Each row of numbers belongs to one of the objects below and depends on some of the facts about them. Some rows are named. Which object is each other row?

Facts:
beflu {remal=dregil, lasok, zalek, gridi, madeklun}
bisiflam {nagi=vebem, sketriflo, remal=mestil, bofem, gridi}
bobozus {remal=bofem, perer}
bribrak {ravun=beflu, ledrek, vikol}
brogik {nagi=daskun, koskor, flanik, gesku, ravun=klusturer}
brurabo {ravun=sogotros}
butar {remal=tato, lukla, pluplun}
dadebrol {nagi=nesuvur, stuvos, ravun=tifom, remal=defeplan}
daten {ravun=dregil, mestil}
defeplan {nagi=stestok, fluflik, ravun=flarok}
deni {nagi=lekin, ploni, ravun=sodrekam, remal=grofas, briflur, nesuvur, flefli}
digu {remal=skeklim, dimas, pluplun, lafe}
drologrer {ravun=sasa}
drori {nagi=daten, podro, teflir, madeklun, ravun=lasok, podro}
fasku {nagi=buste, daten, gesku, remal=mone, klinomis}
fefam {ravun=mone}
flabrabrim {nagi=dregil, grukam, sogotros, kludrin, foplor, flarok, remal=dregil, pletifu}
flanik {ravun=keske}
flelor {ravun=nekla, sasa, remal=dilim, vobru, zoger}
flogubuk {ravun=sasa}
fluflik {ravun=tetritral, gebrol, remal=lafe, pluvik}
fonol {nagi=skitru, kladon, pluvik, ravun=zemel, kloden, remal=koskor, daten, flarok}
foplor {ravun=keske}
fubrin {nagi=beflu, flanik, perer, gesku, ravun=sasa, remal=safonil, tifom, trubrir}
fusku {remal=flarok, goves, gizi}
fuzitu {nagi=divi, sasa, ravun=lasok}
gasas {ravun=kikugis, segur}
gatror {nagi=beflu, butar, remal=stisis, ploran, mestil, gridi}
gebrol {nagi=dregil, teflir}
gesku {ravun=skeklim}
gevakor {remal=stoteter, gasas, sova}
gizi {ravun=mone}
gralan {ravun=tastom, sasa, remal=dilim, sova}
grapu {nagi=fusku, skisok, ravun=plufler}
grese {nagi=lukla, skisok, remal=daskun, bribrak, bofem}
gridi {nagi=pupitis, ravun=grofas, keske, flogubuk, flarok}
grirur {ravun=vetrogan, truror, remal=stisis, gebrol, dilim, gizi}
grofas {ravun=tugoflol}
kanudus {nagi=koskor, vuskir, skulo, ravun=keske, plekes, remal=mone}
keske {remal=grofas, divi, skisok}
kibel {nagi=flogubuk, zalek, skulo, lafe}
kikugis {ravun=trubrir, remal=madeklun}
klinomis {nagi=vaplim, ravun=klusturer, grukam, mone}
kliskogrim {nagi=pliskin, klalan, nesuvur, trifli}
kloden {nagi=beflu, grukam, daten, lafe, ravun=tugoflol}
kluplin {nagi=digu, dimas, skitru, sibral, flarok, ravun=kikugis, flelor, sova}
klusturer {remal=sibral, trifli}
kotroplem {remal=defeplan}
lafe {ravun=plekes}
lasok {nagi=beflu, dilim, kikugis, seno, vobru, gizi, skotezo, ravun=sasa}
ledrek {remal=safonil, dregil}
lekin {ravun=podro, gizi}
liva {ravun=klusturer, remal=pletifu}
losar {nagi=gasas, bobozus, pluvik, remal=dadrivu, kigram}
lukla {ravun=flogubuk}
madeklun {ravun=sodrekam, robrek}
madru {nagi=kikugis, pluplun, dadrivu, skotezo, ravun=zemel, grirur}
maskik {ravun=daten}
megror {nagi=liva, briflur}
mestil {nagi=modrurir, ravun=gebrol, kanudus, vetrogan}
mitri {ravun=tato, remal=drori, treflem}
modrurir {ravun=gebrol, drologrer}
mone {nagi=skulo, podro}
nekla {nagi=klusturer, sogotros, saskas, trubrir, skesem, trezol, butar}
pabror {ravun=digu, stoteter}
pastam {nagi=perer, goves, bobozus, remal=flarok, lafe, gizi}
plekes {ravun=gebrol}
pletifu {nagi=liva, stuvos, ravun=rulo}
pliskin {remal=grukam, tato, lekin, zoger}
ploge {nagi=pliskin, liva, remal=tragi, fefam}
ploran {ravun=beflu, fusku}
pludrim {nagi=stestok, klalan, podro, pabror}
pluflen {ravun=tetritral}
plufler {nagi=grofas, digu, flanik, bofem, bobozus, remal=zemel, tetritral, kludrin, lafe}
pluvik {ravun=gebrol, pastam, mestil}
podro {ravun=lukla, flogubuk, remal=bofem, graklar}
pupitis {ravun=dimas}
ratre {nagi=dimas, saskas, pluflen, robrek, tugoflol}
robrek {ravun=flogubuk, remal=tifom, pupitis, pluflen}
rula {ravun=fusku, daten, remal=rulo, sasa}
saskas {remal=drori, sketriflo, gizi}
segur {ravun=kloden, remal=pludrim, kludrin, sibral, madeklun}
seno {ravun=skavim, remal=pabror}
skavim {nagi=pliskin, pluplun, flarok, robrek, ravun=drori, vetrogan}
skeklim {nagi=plekes, ravun=kliskogrim}
skesem {remal=briflur, pluplun, gasas}
sketriflo {ravun=liva}
skitru {remal=lekin, ploni}
skotezo {remal=kladon, brerazik}
sodrekam {nagi=sketriflo, gasas, brerazik, remal=skeklim, grofas, sketriflo, megror}
sogotros {ravun=tetritral}
sova {nagi=klusturer, digu, ravun=klusturer, plekes}
stestok {remal=gasas, trifli}
stisis {nagi=truror, drologrer, treflem}
stoteter {ravun=zomos}
stuvos {remal=sasa}
tastom {remal=skeklim, bribrak, briflur, treflem, tatrel, zoger}
tato {nagi=vikol, ravun=madru}
tatrel {ravun=pastam, kludrin, foplor}
teflir {ravun=trubrir}
tetritral {nagi=maskik, lekin, ploran, truror, tatrel, pluvik}
tifom {nagi=tastom, skesem}
tragi {nagi=klalan, daten}
treflem {ravun=ledrek}
trezol {ravun=gralan, sodrekam, tastom, remal=sasa, flefli, gasas, trifli}
trubrir {ravun=lasok, fuzitu, nekla}
truror {remal=tragi, lasok, flogubuk}
tugoflol {remal=kluplin, ploran, pletifu, treflem}
vaplim {ravun=sasa, truror, remal=plekes, drologrer}
vetrogan {nagi=keske, seno, remal=ratre, dregil, lasok, brogik}
vikol {ravun=gebrol, remal=kludrin, pletifu, treflem, brerazik}
vobru {ravun=tifom}
vuskir {remal=grofas, lekin, skisok, sasa}
vutrus {nagi=daten, kigram, skotezo, remal=tragi, nekla}
zalek {ravun=sova}
zikiple {nagi=lekin, trezol, remal=ploran, flarok, ploni}
zoger {ravun=ratre, rulo, sasa}
zomos {nagi=fluflik, ravun=keske, pastam, trubrir, remal=buste}

Some rows with their names:
tragi: [ 22  14  11  -4   4 -21  35 -40  -7 -29 -10  37  10 -32  16 -45  21 -51
 -46   6 -18  22   5   2   4  -1  27 -12]
truror: [ 13  -8  24 -23 -12 -12 -16  12   2  13 -21   2   1   4  33   5   4   8
   5  24  -6  45 -20 -35  -3   5   3  -7]
dregil: [ 10  20 -10 -31   3 -29  -1 -24   4 -21 -28  -3 -16  -6  36 -54  12 -24
 -37   7   6  18  -6  -6  42  14  18  21]
fuzitu: [ 19  -3  19  15 -12 -14  -5  12 -13  -2   9  11 -18  33  -9  -8   2 -12
 -17   1 -12   1   5  11 -17  28   4  -7]
sasa: [ 20  83  12 -21   7 -34  13  -2   5 -10  26   8   8 -11 -10   4   7 -38
 -27  20  11 -19 -22  34   1  45  27  38]
vuskir: [-10  13  40 -20  14   8 -13  38  -7   8  17  13  22 -26   6  32 -15  -9
  28   4   0  16 -33  11 -27  18 -21  13]
briflur: [ -4  47   3 -22  21  -1   7   6 -24 -15  14   1  -1 -22  23 -22   1 -23
 -17  -4  15  -4 -18  55   7  36  -6  43]
tastom: [-17  10  31  -5   5   0  -6  40 -18  -2   7  -3  24 -23  31  16 -17  28
  27   3  -2  18 -34 -11 -36  23 -43  25]
treflem: [  2  40 -10 -10   6 -31  16   7 -13 -28   1  -5 -21  33  27 -60  -5  -5
 -25 -26  -1 -16  11  32  20  23 -30  33]
vikol: [-22   8 -11 -13 -18 -14   5  64  13 -19  -8  17   6  32  10   5  -3  43
   3 -36  -9  48 -10 -19  -1 -11 -56  34]
deni: [ 22  18  53   1  -1  14  -5  71 -17  14 -15  37  -9  -2  13  11  17  21
  31   0 -31   1  -5  10 -30  19 -24  28]
zomos: [ 17 -47  27 -22  -8  -6 -16  38 -25  17   7  41 -21  31 -14 -13  -9 -20
 -22  -4 -12   7  15   1  -8  41 -18 -24]
pliskin: [-21  12  19  -4   1  12  -5  22 -30   8  23   9  20 -13  17  23  -8  13
  11  26 -11  33 -31  23 -36  24 -23   9]
skavim: [  3   6   5  16 -18   0   4  20 -22   0  -3  32 -21  25  11 -17  15   4
 -14  11 -21  12   3  33 -17   8  -3  -5]
gevakor: [ -5   9  30 -13   2   1 -16  22 -12   7   5   7  16 -20  18  18  -5  -3
  19  13  -8  20 -20   6 -21  17 -13   8]
mestil: [ -2  17 -31  -5 -11 -34  18  15   7  -1  11  22  -7  24  10 -36  22  18
 -48 -27  -1  18  45  17  20  -9 -12  13]
sibral: [  0  37   8 -28  15 -14   5   1  -1 -17 -19   3 -13  -6  32 -36   5 -23
 -20   9   6  10 -24  14  20  24  10  33]
fusku: [-26 -16  19  -4   7 -12 -11   4 -17  24  24 -22  34  -6  38   8 -16  38
   4   4  -8  21  17  -5 -32  16 -32  -9]
lukla: [-27  40  -6 -27 -18  -5 -15  35 -18 -22  -8  11  23   6   4 -24   5  -3
  -4   3 -51 -35  28  48  16  23  -8  -3]
plekes: [ -2  19 -22 -12 -14 -25   0  14  11  16  23  44   7  28 -14  -3  23  10
 -22 -23  -7  30  33  29  30 -18   1  19]
kotroplem: [ -3  -1  17 -12   7   0  -9 -12 -11  21  11   4  15 -11  19   6  -3  -4
   2  13  -5  26  -2  -2  -8   5   6  -7]

Rows to name:
No name comes twice in this set of rows, the named rows included.
[ -7   2  19  -1   0   5   4  14  -5 -18  -9  -2   9 -10  28  -7  -6  15
   7   0  -9  36 -18 -24 -10  13 -11  15]  skotezo
[  7 -15  32 -12   6 -12 -13  31   4  27  -8   9  -1 -23  31   9   5  17
 -13  25  -5  16   0   1 -20   0  12 -23]  losar
[  1  -9  19 -12  -6 -19  -5  30  -5 -19 -26   2   3 -12  49 -19   3  24
 -14   7  -9  39 -23 -33 -12  10 -17   3]  flabrabrim
[  9  47 -13 -23 -37 -41  -4   4  16 -32 -21   9  17  37  -6 -10   4 -15
 -32  24 -42 -27   9 -11  16  27  19 -18]  flogubuk
[  4  13   0   8 -14 -30   8  30  -7 -14 -17  -4 -32  27  35 -39   9   9
 -29 -11   2 -18   8  16  -5  18 -21  11]  kluplin
[-24  31  -7  -5   8   4  11   9 -34 -12  20  13  -6 -12  31  -6  -5  -5
 -33  19   4  19 -22  65 -27  27   7  14]  megror
[ -4  11 -15  -8   6 -29  33  -2   3   9  27  22  22 -27  20 -18  20  27
 -41 -17   8  26  33  25  -3  -3 -18  13]  gebrol
[  8  14  28  -8  -3  11 -17  36 -16   1  -4  17   7  18 -12  22   4 -15
  26   2 -29   4 -20  18 -11   0 -10  21]  rula
[  6  -2  28  29  -5  -4  15   1 -10 -27  -6  16   1   2  -2 -24  18 -15
 -10 -26 -39  -5  13  12 -19 -23   6  -4]  kloden
[ -9 -20  23   5  -7  -5 -18  27  13 -31 -36 -12   8  -6  40  -1  -6  22
  -8   4 -14  47 -25 -61 -12 -11   0   5]  beflu
[  1 -17  37  12   7   7   4   2  -1 -17   4  17  27 -41  12   9   4  -4
 -11  -4 -15  27  -1 -20 -35 -13  16 -21]  fasku

Now the same objects, written a new way:
Known rows:
flabrabrim: [ -1  67  25  10 -11   4  16  14 -12  14  -9  -2 -27  24 -13  -1  -5  23
  -3  -9  15   4   3   8  -5  -6  19 -22   6  39  -2   0   9]
beflu: [  3  32  18   8  13   6  18  11 -12  -3  -7  22 -16   8 -16  -4 -10  26
  12  -9  -7   1 -14   7  -4 -29   6  -3   4  15  22  18  15]
vuskir: [ -9  -1  -4  12   4 -10  38 -11  -5  -4 -19 -18 -16 -16  -4  -9  11  -5
  14   3  13   9 -17  21 -13  -1  -6  19  12  -4 -14  15   9]
pliskin: [  1  40 -11   8 -11   6  17  -9 -12   1  -8  -7   8   3 -12  -3   5  14
  14 -10 -11  -9   2  20   5  13  11  -1   4  11   7  10  14]
ledrek: [-11  23  15   6  13   3  20  10 -13  -2 -17  12 -27   4 -14 -12  -3   9
  10   8   4   9  -7  12  -3 -17   4  -4   1  16   1  14  14]
stuvos: [-16  -4  -3  15  -9 -17  31  -8  -4 -10 -19 -18  -3 -16  -1  -8   7  -2
  12   1   9 -11 -16  21  -6   4 -11  11   4   8 -14   5  19]
plufler: [ -9  49  -9   5   9  10  21   1 -19   2 -12   4 -17   2 -15  -4  14   7
   8   0   8  20   7   4   3  12  17   1  11 -10 -11  12  -8]
rulo: [  2  -3  -5  -1  10   6 -14  -7  22   7  -3  -1   1  -3 -13   7  -3   0
  -8 -16 -12   2   1  -6   5  14  -7  -4  -3   1   0 -11  -4]
sketriflo: [  8 -26  -7 -12 -12  11  -8  -3  13   7  10 -11 -11  -3  10   2  19  -6
   0  22  -8   4  -3  -4   8   1  13  -5   5 -10   8   7 -13]
vobru: [ 13  -2  -4  -4   3   1  -3   4   5  10  10 -13  13  -1  11   1  -1  -3
  -8  -5  -5   1  -6  -4   1  -2   5  -3  12   6   0  -2 -13]
bribrak: [  4 -22   7  -5  -4  -1 -12   2  -6   1   6   3  11  -4  15  -4  -5   8
 -10  11   1 -10 -11  -5   1  -7   1  13  -4   1  10  -8  -6]
mone: [-20 -40   4 -13   1  -6 -11  12  22   5  -2   2 -27  -5   5  -9  11 -20
   4  -2   2   8   3  -7   5  -3  -5  -7  22  -5  -9  -6 -13]
daskun: [  5 -13   2  -1  11  -2  -3   7   2   5   4   3   4  -1   5   1  -5  -6
  -7  -6  -9  -5 -12  -8  -4  -8   0   0   3  -1   1   2 -13]
skeklim: [ -2 -11 -11  -4   5   0  -3   5   5   6   1  -8   3  -3   9  -1   6 -14
 -10   8   2  -2   1  -8   4   7   2  -6   4   3  -9  -2 -13]
gridi: [  3 -28   6 -15   1  11 -15  -9  -3  15  11   9  12   7  12 -15  -1 -14
 -11   8  10   7   0   1 -13 -11 -10  -6  -7  -8  -3  -2 -12]
defeplan: [ -6   3   0  -2  -4  -5 -15  -8   3   2   7   7  24  13  -4   5 -12  18
  -8  -8  -7 -14   1  -6  -1  13   2   0  -9   3  11 -24  -5]
dadrivu: [  5 -24   2   1   7 -10  -7  10   7   3   1  -4   0  -6  12   1  -1 -12
  -6  -6  -2  -7  -2  -8   3  -8  -3  -7   5   6  -6   0  -9]
flefli: [  4   2  -6   0  -2   2  -6  -1  13  11  -6 -13   5  -3  -1   4   2  -3
 -14  -6  -9  -5 -12  -7   2  17   4  -2   7   9  -1  -7 -11]
lasok: [ -2   3  13  -8   0  -5 -27  -2  18   5   7  16   0  13 -14   4 -11   5
  -5 -24   1   4   7  -9  -4   6 -13  -6   1   4  -1 -23  -7]
lukla: [ -1 -22   1  -2  -1  -9 -12  -4  12  -2  12   2   2   9   2   9 -10 -14
  -2 -10  -1 -13   9  -6   1   5 -11  -6 -17  -9  -5  -8   3]
kludrin: [ 16 -10  11   5   3  -6 -16  12   1  -5   0   3  -2   5  -2  13  -9   2
  -8  -5  -7  -1  11 -14  10  -4  -5  -4  -8   7  -2  -8   8]

Rows to name:
No name comes twice in this set of rows, the named rows included.
[  8  -5 -11  11   2 -16 -17  11  -2 -21  13  14  13   0   2  24 -14  -1
   8 -13 -12 -11  34 -16  20  15  -8   3 -15 -15  -5  -7   8]  flarok
[ 14   6  19   0   6   9 -13  16   0   2  -3   8  -9  10  -2   2 -15   7
 -13  -4 -11 -12  -2  -9   6 -16  -1 -13  -4  22  13 -11  13]  dregil
[ -8  25  -4  -1  17  17  14 -17  -5  -4  -8  15 -16   2 -17 -11  -2   2
  12  -1   0  13  -6  12  -7  -7  -3  -2  -8  -3   1  20  12]  truror
[ -8  10 -16   1  19  -7  21   8 -31 -22  -1  22 -20  -4  -9   3  -4  -1
  23  23  21  27  41   3  17  -1  -4  29   0 -44 -12  11   2]  pastam
[  3  11  -5  13 -24   3  17 -34   4 -10 -17 -28   4 -21  -2  -5  17 -10
  15  -2  20   0 -25  24 -25  13 -13  17  -1  -7 -16   8  21]  trezol
[ -8  23 -13   4  -3  -4  15  -6 -25 -16   4  15  10   3  -7   3  -6  15
  13   2  10   2  21   8   1   0   1  23 -13 -16   2   7  10]  grirur
[  6 -20 -16  -8 -10 -12  -9  11   4  -6  23   4 -15   1  11  15  10 -13
  10   4  -5   7  29 -11  16   5   5   1  10 -22   2   2 -16]  gizi
[ -4 -16   4  -4  -8 -22 -13   2   8  -8  16   6   7  11   0  17 -14   1
  -5  -9  12  -4  23  -9  -5   5 -12   1  -5  -7  -6 -24  -6]  drori
[ -6 -39  -6   4   8  -5  -4 -15  36  -4 -17 -11 -19 -28 -12   2  -6 -24
  -1 -19  -1   8  -7  -2   0   9 -30   4  -1  -5 -19 -10  13]  sasa
[ -4  24  19   0 -20   8  22  14  -1  11  -8  -6 -62  17  -7   4   4  10
  10  15   6   2   6  22  -2 -11  18 -20   7  30  15  16  25]  liva
[ -5  -7   3  -6  14  11 -19   1   2   2  -8   2   0   3  -8   2  -4   9
 -12  15 -11   9  -6 -23  19  14   8   1  -2   0   3 -17 -10]  tetritral
[ -3  37   5   0  -3   4   7 -16  -3   4   1   8  -5   8 -17  -9   6  16
  14  -6  21  18  -1  16 -19  -3   3   1   4  -8   0   5  -1]  fubrin

